Rows, each with the grade of its hidden value:
[ -34  136   20  257  -71   15  -38 -162  161 -233  -11  -39  -36   19
  -20  149 -183   79  -10  -66 -271  193  -94 -242   28  178   62 -448
    1  -98 -190  -50 -139 -112  158 -282] : <44>
[  -6 -204  -44   27 -169   68   72  -16   -6   68  399  -31 -102 -125
  -76   17   55  223  -67  144 -104   85  223   55  -45 -208  184   86
  -16 -111 -109   65  109   90 -130   57] : <32>
[ 104  147 -143   75 -127   91   12   47   53  -33   68  -38   42 -136
 -153   55  -58   90   82  -44 -170   55  -24  -64 -108  -55   54  -35
   40   -3   45    6 -120 -141  -67   13] : <40>
[  66  158   69  192   47  144    5 -263  233  -99 -164  -20  294   49
 -179  -47   -5  118   87  -50   81   37  -45 -143  -29   69  -13 -244
  195  -72   70 -143  -27  -50  334 -127] : <44>
[-163 -235  149  -30  224  188   81   -9  -20   30   90   51  124  -80
   -7   44  138   30  -97 -121   35 -103   62  140    1  -26 -296    9
  146 -363  -24   57   96  -23   30    4] : <33>
[  26  -98  -39   30 -267  -37  103   53  -92   55  442  -14 -137 -107
   -8    2   65  196   70  185  -36   96  160   52  -45 -342  269  188
 -156  134  -83   64   59  130 -212   85] : <32>
[ -20   27   38  201  -60  -65  108   52    5  -51  322   64 -158 -114
   88  125  -31   -5   83   19 -164  121 -138  -37    1 -114  118 -163
 -110   97 -208  -26  -76   31  -18 -115] : <33>
[-120   11  178  -23  102  222   52  -24  -64  -41 -175   20  412  -32
  -10    2  194   37   93 -130  207 -147  -18   41  -58 -120 -295   53
   89 -194  204   29   66 -121   55    8] : <37>
[  -1   20   49  197 -156  -16  136   56  -60  -14  325   32  -53 -136
   48   69   40   74   97  136  -74   93  -60  -47  -63 -259  205  -42
 -176  114 -134  -22   36   59  -89  -55] : <44>
[  28  187   16   11   81  -77   36   24    1 -221 -139  -33  -78   96
  -71  -20 -149  -14  126 -156   29  -11  -88  -64   -3   58 -116   32
  -79  108  -16  -45 -195  -48  -37  -76] : <40>
[-157  -77   64   99  -93  -90  -25  -78    3 -262  146  -57 -274   78
   94  155 -188  109  -95  -40 -263  184   67 -136   98  114   38 -250
 -153 -126 -300   71  -94   -2  -67 -240] : <32>
[ -89 -174  102   89  313  132   76  -95  139  -66   36   21  -36  -30
 -103   31  -52   16 -173 -129  -82  -32   10   23    8  179 -214 -181
  175 -379 -172  -59   40    2  150 -119] : <33>
[ 125  131  -56  211  -15  105    6 -185  257    3   79   13  126  -63
 -181   22  -32   99   79  -38 -104  109  -67  -88  -25   52   76 -269
  230  -17   -8 -107 -106  -50  279  -75] : <33>
[  69   72  -25   67  -46  -31  161  170  -97    1  224   26  -92 -134
  -42  -10   12   13  140   44    9  -15  -71   40 -108 -248   91  178
 -158  169  -37  -28  -29   39 -188   59] : <40>
[  44   17  -10  126  -85  -27  162  151  -70   48  366   62 -112 -191
   23   55   48   13  123   75  -67   41  -94   47  -81 -268  145   71
 -132  151 -101  -17  -12   52 -142   28] : <39>
[  55  154  -69  175 -139  -46   59   73   28  -88  203   12 -126 -122
    4  117  -97   18  122  -13 -217  130 -140  -93  -48  -71  141 -146
  -99  134 -122  -23 -152  -64  -62  -96] : <39>
[  70  111   -4   66  -40  -68  137  118  -89  -64  141   -3 -105  -50
  -60  -32  -39   31  140   38   36   -4  -55   -6  -83 -202   87  163
 -180  193  -43  -39  -57   50 -159   26] : <37>
[  -3   83  137 -211  324 -112   27 -109  -34 -322 -438 -117  -69  397
 -217 -247 -189   60   45 -206  373 -168  143    8   62  148 -333  334
  -48   28   70  -55 -134   97  -10    1] : <44>
[-293 -102  358 -224  337  330   48  -11 -179  -73 -453   36  641   59
   53  -46  333  -27   69 -300  467 -355   28  169  -24  -86 -694  224
  158 -409  370   96  141 -171   53   54] : <37>
[  32   96   48  191 -126   92   54 -109   83  -25  105    8  186  -71
  -49   29   64  119  121   57    2   78  -41  -91  -50 -139  119 -147
   26   30   12  -57    9  -20  123  -73] : <44>
[ 122  191  -68   25   36   69   26  -25   82  -89 -137  -47  104    2
 -221  -63  -73   66  114 -102   37  -33  -22  -50  -86    9  -63   54
   78   28  113  -64 -126  -88   31   20] : <40>
[ 109  159  -22   92   -2   11   99   32   43  -26   68   23   47  -67
 -105  -32   -1   22  174  -29   53   -7 -102   -7  -77 -127   37   51
    2  152   42  -80  -88   -9   19   17] : <39>
[  49   71   89  -37  322   67  -85 -440  337 -288 -499 -128  137  382
 -352 -219 -202  171  -59 -223  237  -42  175 -114   92  402 -257 -111
  315 -219   60 -160 -108   32  418 -142] : <32>
[-164 -122   83   71 -151  -55   12  -35  -52 -161  251  -24 -183   11
  140  141  -54  122  -38   13 -177  149   85  -59   74  -48   66 -138
 -157  -80 -227   94  -21   26 -104 -158] : <32>
[ 108  101 -169  106 -274   14   67  159  -67   21  319  -28 -111 -216
  -81   90  -40  113   95   93 -242  109   -8  -45 -132 -233  234   51
 -133  119  -46   49  -77  -69 -246   54] : <37>
[ -10   66   32   -5  -59  199  -18  -90   26  -31 -112  -38  335  -25
 -121   -5  102  144   86  -70   80  -39   70  -26  -61  -86 -121   13
  131 -134  196   35   -5 -127   61   27] : <44>
[  15   67  -20   28  -97   36  109  173 -122    1  173   21   18 -157
   -2   47   61   23  140   -6  -25  -20  -59   40 -102 -242   15  144
 -117   86   33   37  -39  -52 -198   60] : <40>
[  90   72  -98   85 -215  -28  111  157 -108   11  314  -17 -128 -161
  -60   37  -18  102  109  118 -123   71    5  -16 -117 -282  221  137
 -187  168  -59   28  -37   12 -250   66] : <37>
[ 134  185  -90  234  -57  116   13 -111  234  -19   67   11  125 -128
 -160   64  -51   70   97  -45 -168  112 -124 -123  -70   43   99 -289
  180   -7   -5 -108 -119 -112  214  -94] : <39>
[  20  -22  -18  128  -85   66  133  112  -62   37  283   16  -36 -197
  -44   57   39   72   30   91 -110   29  -17    3 -116 -222  118   33
  -98  -18  -85    0   53    1 -146   18] : <37>
[  22  -49    8  121 -301  -70  143   74 -110   59  503   25 -121 -139
   72   32  100  153  138  229  -21  121   56   28  -48 -415  335  125
 -226  236 -115   31   68  149 -188   43] : <32>
[-124 -143  198 -166  342   57   64  -85  -53 -187 -256  -63   36  217
 -134 -151  -31   71  -90 -160  281 -185  176   77   31   84 -369  234
   28 -258   19    1   50   69   -9   -3] : <44>
[-147 -122   83  -93 -185   49    7    6 -133  -44  172  -20   78  -12
   98   57  131  159   67   -4   47   20  167   67   26 -223  -41  132
  -74  -57   43  157   30   -7 -155   27] : <32>

[ -62   28 -136   85   12   55   44  166 -163  -12 -153   78   76  -28
  128   32   93  146  -56  185  165 -124   37  101  -49  249   23 -369
  -75 -338  248  270   45  240 -151  -23] : C
[ 200  -19   66   53   94  -25   96  -11   78   84    5  -37  117  -21
  174   30   13  -21  -47    5   91 -168   89   51 -157    3  -46 -173
  -64 -174  318   49 -177   93 -134  -37] : B
[  15   40 -106   52  -46   -2    3  -30   85 -162   -1 -126  248  -88
  -60   41  256  -58  -34 -127 -220  -18   37   61  -90   10 -121   74
   44  122  157  146   48 -155   42  309] : U
[ 220  103  131 -172  -23    1   25   -9   65  -59  121  -56  107  -63
 -104  -23  372   60  144 -123 -153 -110 -227  153  -71   26 -148   44
  235  205  -25  125    7 -314    5  197] : B
[ 225   -4  140  -71   78   20   98   93  -11  102   54  -20  -55   41
   95  -76   52   55   94   87  105 -161 -238  139  -92   33   63 -103
   39  -83  121    7 -160   63 -136 -139] : B
[  17   81  -27  -62  -36   51    6   65   -3 -100   21  -18  151  -90
  -91   18  339  100   49  -49 -135  -40 -108  146  -26   92 -110    4
  192  114   41  193   95 -156   24  230] : C
[ 233   73  -42    6   77  -42  -27   -9 -160 -157   18  -48   50  212
   20 -111  -84 -130   40  -64   71  -95  -15  152   43  -23   59   22
   99 -119  -10  208  126 -144   32  217] : A
[  82  -53  199   -8  155   79   89  214  -86  166   45  190 -218  -52
  130   57  -30  403   98  238  236    7  -65   48   48   95   72 -220
   74 -251   39   -3  -87  217 -169 -316] : C
[ 237   60  130  -26   17  -69   11 -104  103 -107  118   -6  154 -121
  -27  116  255  110   68 -178 -112  -70   90   12  -96   -9 -220  -44
  121   60   62  134  -14 -326    4  223] : U
[  30   18 -244  133    7   18    8   23 -137 -170  -87 -107  246  112
   58  -86    5 -225 -109  -49   22 -158   -4  196 -102   24   69    8
   20 -113  238  226   41   31   42  275] : W
[  52  -39  -47  156  167   15  -17  170 -295  -78  -62  131 -209  202
  138  -27 -359  163   18  210  291   82  122   27  189   56  224 -148
  -48 -432  -39  138  150  219  -70 -105] : A
[  11   66  -88   56  -42  -26  -35   20  -56 -207  -37    4  115  -71
  -55   90  217  141   28  -29  -97   18   89    2    3  139 -115 -136
   -5  -68   37  260  168 -151  -14  233] : T
[-188   -5 -373  181  -16  134   29  211 -301 -122 -210    0  209   78
  107  -98   20 -103 -156  153  165 -194 -112  289  -93  199  189 -154
   16 -278  310  304   57  307  -12  146] : U
[  10  106  -17  -97  -82   29   -5   68   15 -130   11  -47  107 -102
 -138   18  406  134  102  -28 -206    1 -160   92   -3  137 -133  -26
  128  151  -19  202  137 -201  -10  221] : B
[  11   81   23  -50   25   -9  -76  188 -199 -173  -20   63 -292  116
 -114  -28   -2  315  212  189  -20  248  -80  -52  308  156   82  -86
  -13 -121 -328  181  356  -59  -65   -2] : A
[  86   -4   30   87   81  -35  -16   56  -77 -114   10   38  -98   38
   24   59  -76  186   62   63   32  117  132  -66  102   32   16  -85
  -57 -176  -39  104  120  -21  -54   18] : Q
[ 262   19   81   34   86  -30   56 -137  132  -18  109  -44  306  -76
   79   71  146  -93  -71 -234  -29 -193  166  127 -193 -117 -184   37
  188   34  277   96 -143 -208   42  252] : C
[ -31   15  -45  -51  -14  113   34  171  -65  -53   22  -56   21   -7
  -79  -94  210   61   78   61  -91  -15 -336  207   -6   51   82  129
  180  133    1   65   27    1   18   81] : B
[ 138   26  179 -173   75  110   81  289 -230  129   40  157 -271   56
   41 -113  105  330  224  278  245 -130 -481  228   39  201  164 -220
  177 -168 -101   85  -43  129 -165 -295] : B
[  28   99 -151    4  -47  -19  -65   17  -78 -268  -24 -124  112   87
 -135  -61  157  -73   50  -83 -196   63  -42   83   82   37  -26  113
   65   92  -71  234  260 -217   75  358] : Q
[ -21   54 -298  217   24  -80  -61  -18 -104 -243 -185 -120  169  162
   80   -3 -158 -186 -141    7  -17   54  379  -46   83   67   18 -131
 -243 -295  197  297  261   86  -33  289] : A
[ -72   57 -184   78  -63   43  -28   45  -86 -224  -47  -22  231  -79
  -73   48  266   39  -35  -69 -122  -36    5  131  -45  111  -77   -9
  119   19   97  270  144 -131   71  339] : U
[-200 -214 -157  345   84  -37   65    7  391  -24  -68 -378   23  -24
   80   66 -285 -174 -179   59 -386  439  377 -339   39 -269  103  357
 -515  102  332 -353  -81  379  -78  -43] : W
[  65   23   16  -62   59    9    7  213 -128  -31  -39  -85 -301  223
  -20 -171 -129   78  174  247   10  147 -252   11  209   73  222   -9
 -129 -102 -160   20  160  150 -138 -158] : A
[ 120   21  -16   28   65   25   35  160 -268  -26  -62  122  -80   90
  123  -39  -36  164   62  181  279 -168 -121  142  -17  196  116 -324
    0 -364   75  228   14  127 -134 -101] : T
[ 472  113  304 -179  113 -160  -10  -44    4  -20  125  -20 -239  186
   12  -57  -57  106  258    5   48    8  -26  -70  142   -4  -46 -149
  -41 -122 -204   82  101 -256 -153  -59] : A
[   1  -34    4  105   85   50   26  200 -245  -35  -47  192 -154   -4
  108   64  -67  348   57  228  253   -8   -7   45   51  186  111 -299
  -13 -373   27  167   44  179 -118 -158] : T
[-124 -306   16  277  159    8  163  103  456  194   -2 -400 -188   15
  158  -26 -411 -144 -100  200 -297  424  116 -316   11 -344  260  418
 -550  127  339 -610 -311  580 -182 -390] : T
[ 227   14  194 -117   98  -60   24  107   58   29   70 -144 -346  204
  -26 -143 -142   64  232  156  -84  201 -198  -90  205  -58  141   87
 -154   20 -197 -125   76   23 -158 -199] : A
[ 118   52  -33   56   12  -82  -44  -78   55 -215   34 -104  113   11
  -67   52   91  -14   27 -136 -190   97  176  -53   40  -40 -117   72
  -18   47    2  142  156 -240   37  295] : Q
[ 151  103   71  -69    0  -72  -52   28  -55 -177   35    0  -94   34
 -102   27  146  198  173    8  -97  106   -2  -52  135  103  -85  -99
   -1  -32 -182  197  232 -240  -51  131] : Q
[ -11 -100  -64  122  103   91  108  154  -21   97  -45  -59   28   39
  161  -65 -107  -40  -78  143  102  -71  -90  133  -92  -19  174   10
  -44 -139  293  -51 -170  335  -90 -126] : B
[ -54   66  -94  -40  -45   68   24  101   28  -68  -35  -93  156  -61
  -74  -25  306   20    9    4 -171  -11 -121  135  -23   91  -62   26
   96  121  115  154   88  -27  -12  192] : C
[  91  108 -198  127   -9 -151  -72 -108   14 -253 -135 -166  184  121
   28   27  -27 -179  -75  -82 -130   58  402 -119   72   60 -115 -151
 -262 -191  148  302  274  -94  -57  343] : A
[ 282   89  106 -102  -18  -77   40 -106  152  -61   88 -140  177  -48
  -31   -2  292  -74   80 -171 -167 -145  -74   67 -142  -10 -182  -17
   55  136  120  111  -58 -288  -43  207] : U

Next part:
[  67  -67  -62   23  -92  110  113   21   73  124 -151    2   84  -55
   48    0  -46  -41 -122   70   18  -26   21 -113  146  174   -7   60
  -61  -94 -133   86  -40 -100   85  -12] : Z
[ 104 -160  185   12 -350  -85 -200 -103 -129   20 -179    2    4 -163
  -90 -110  -83 -152  -18 -104   32 -135  -77  -81 -119  -29   19 -228
   47  107  149  -90  -27    8   41   39] : E
[  73  -44   25  -87 -201  144  -98  -45  104  110 -224   40   15 -176
  -17  -28  -45  -98  -33   98   18   -8   47  -91   97  103    7  -60
  -78  -30   54  -16  -95  -46  124 -119] : D
[  33  -11   33  145   37 -220  -53   85  -98   84   27  138   59  307
 -128   51  -33   36   61   -8   88  -57    2  -31 -246  -67   85  -94
   85   -1   -5  129  130  -41  -67   71] : X
[  51  -92  132  -82 -182   -8 -226 -159   59   45  -80   37    3  -99
  -33  -27  -66    7   34    8   26  -45  -49  -66  -24  -88   35  -64
   52  195  324  -37   -4   91  -19  -64] : N
[ -27   46   51  -11   27   26  -14   -1  114   49   97  -45    5    7
   64  120    0  129  -13    7  -48  -15  -17   84   24  -82  -26  146
   47   25   45   70   50   14  -91 -119] : N
[  29   48   34 -157  -19  170 -147  -86  198  129 -135   61  -23  -59
   21  -31  -70  -37  -15  241  -12   78   55 -163  180   46   84   99
  -47   61  210   24  -96  101  111 -100] : D
[  20  -46  -21  -75  -86  164   32  -59   59   57  -91  -54   28 -122
   65  105    4  106  -82    3  -16  -70   21   37   90  -14  -58  141
   32   -9    2   90   19  -23   -6 -141] : N
[ 26 -22  13 101 -37 -96 -15  44 138 110  39  68  88 100 -12  42 -47  20
  27  17  34  35 -13 -50 -21  73  14 -53 -39   2   8  41  29 -97 -35 -23] : Z
[  -2   33  -67  -42   38  164   86   23  133   86  -16  -26   37  -28
   73  164   34  150  -49   55  -27  -26   42   90   90   -7  -57  199
    8  -78  -77  137   33  -58  -40 -179] : X
[  25    8   25   80   34  -91   -2   58   -2   74   40   58   45  156
  -39   79  -12   65   17    8   27  -59  -18   36 -114  -57   31   20
   57  -14  -15  115   85  -29  -81  -14] : N
[ 117  -58  162  -65 -264  131  -75  -57 -159   37 -280  -96  -71 -257
   -5 -162  -82 -245 -160   47  -68 -145  -47 -127   80   41   37  -17
   20  -41  -48  -41 -134   70  167   65] : V
[ -60  197   26  161   55  -60  170  312 -124   60   88  -86  -39  117
   11  150   47  -37  -97  -56  -72  -62   83  197 -110   12  -33   64
   -1 -361 -522  110   59 -177    9  -57] : E
[ -10   25   -5   78  -62  -26   44  116    2   63   14   -1   37   32
  -17  156   33   72   -5  -79    9  -59   46  142 -107  -17  -58  -13
   10 -137 -183   82   75 -154  -49 -135] : X
[  65 -125   15   17 -130  -42 -113  -84   48   81  -89   97   82   44
  -66   40  -42   70   51  -18   78  -37   -9  -67  -89  -21   10  -89
   38  112  174   52   56  -39  -32  -51] : K
[  43   61  212  -70 -191  127 -102  -20   -5   21  -96 -158 -113 -276
   59  -80  -55 -169 -108   37 -148  -60  -50   -2  108  -16   -8   56
   -3  -41  -35  -90 -137   74   91  -49] : V
[  78  -98   50  -96 -273  104 -144  -77  -60   70 -280   39   -4 -175
  -70  -27  -39  -98  -40   16   53  -86   57  -73  -13   24   13 -116
   -4   -8   71   -8  -45  -25  127  -93] : X
[  43  103   81  -39  -25  144   47   90    2   72  -91  -76  -57 -133
   49  -11  -11 -122 -117  119  -93  -85  -13   48  106   25   16  130
  -25 -161 -175   48  -92   20   63  -55] : E
[  94  -58  106  105  -96  -94    1   39 -110   49  -54    1   31   24
  -46  -45  -47  -87  -48  -28   -4 -140  -99  -16 -102  -17   34  -50
   54  -17  -65   53   12  -13  -32   93] : E
[  44   62   88   22 -267   82   14  185  -47   55 -157  -67  -39 -283
  -30   41   40 -202  -66  -55  -47 -123   40  212  -44   79  -84 -149
 -110 -307 -344  -57  -93 -201   87 -190] : N
[ -11  -19   -2   -6  -48   20  -65  -44  161   94    4   32   50   37
   24   89  -36  106   13   26   17   59   45  -57   36   19   -9   37
   -4   57  101   47   36  -44   -8 -108] : D
[-110   61   46  -93 -177   70 -183  -40  146   54    5  -44  -43 -101
   29  180   -1  129   27  -74  -13  112  175   51    7  -38  -78  -16
  -12    1   77  -52   38  -88   56 -291] : K
[ -66   10   21   77   37 -131  -93  -24  249   80  218   46   77  174
   29  172  -26  235  107  -47   16  113   11   24  -58  -59  -29   28
   27  133  177   45  122  -62 -148 -131] : D
[-180  120   79  110   53 -309 -246   48   62   47  293   82  -13  391
  -76  238  -21  261  167 -137   54  171  158   36 -292 -186   24  -83
  111  102  152   28  237  -56 -107 -132] : K
[  15   35  116  155  118 -210  -16   57   38   48  216   22   40  232
   -8   52  -37   87   48  -11  -28  -46 -129   47 -143 -124   48   58
   98   82   57   92  102   40 -186   71] : E
[ 31  43  38 -10  22  -1 -72  29  85  92  -9  75  16  65 -36  56 -11  27
  41  97  12 -23   0  28 -43 -46  45  28  10  -3  70  75  16  12 -40 -86] : X
[ -53  129   21   52    7  -29  -36  146  144   85  100   28    5   58
  -15  182   39   81   69   -5  -17   45   79  174  -87  -25  -43  -12
  -44 -139 -118   40   49 -142  -56 -218] : K
[   8   53  189 -327 -145  307 -261 -253  -88   46 -301 -122 -203 -224
   77 -187 -148 -160 -207  245 -112   19   86 -360  297  -47  149  238
   92  148  287  -37 -161  357  308   38] : V
[-110   34  -76  108  261 -152   17  -21  163   81  302   57   97  447
   47  264  -13  420   73  -27   32  112   47  -22  -93 -143    9  230
  153  160  144  221  256   -3 -206  -47] : K
[   4   16  147  116  -41 -116  -16   34   -6   14  139  -94   -3   33
   34   46  -32   40  -22  -93  -80  -60  -95   66  -80  -90  -24   45
   78   28  -39   16   51   -2 -110   14] : V
[  -7  -96  -14   90  -97 -125  -68  -41  -20   87  -29   72   80  191
  -51   67  -66  101    1  -74   89   31   72 -156 -102   20   23  -73
   63   76   61   77  118  -79   17   25] : D
[ -36   65   42  -77  -36   46 -154  -22  128   83  -12   44  -24   17
  -10   99  -16   74   44   69    2   60   90    0   -3  -53   16   31
    6   25  132   26   18    9   19 -172] : K
[ -56    6   52  -48 -101  -15 -190  -86  150   84   11   33    2   38
    7   72  -63   90   34   12   20  122   99 -116   22   -8   16  -17
    6  113  206  -19   37   -2   43 -121] : D
[ -33  106   51  105  148  -76   83  107  -10   54  163  -51   -1  196
   49  104  -12   99  -52   13  -64  -33  -26   53  -43  -80   23  187
   89  -57 -135  140   91   14  -95   26] : E
[  20 -156  -42  263  188 -432  -61  -49 -104   88  183  235  179  688
 -154  101  -86  299  133  -82  184  -11  -45 -208 -369 -156  136  -44
  244  280  253  258  327   21 -217  245] : K
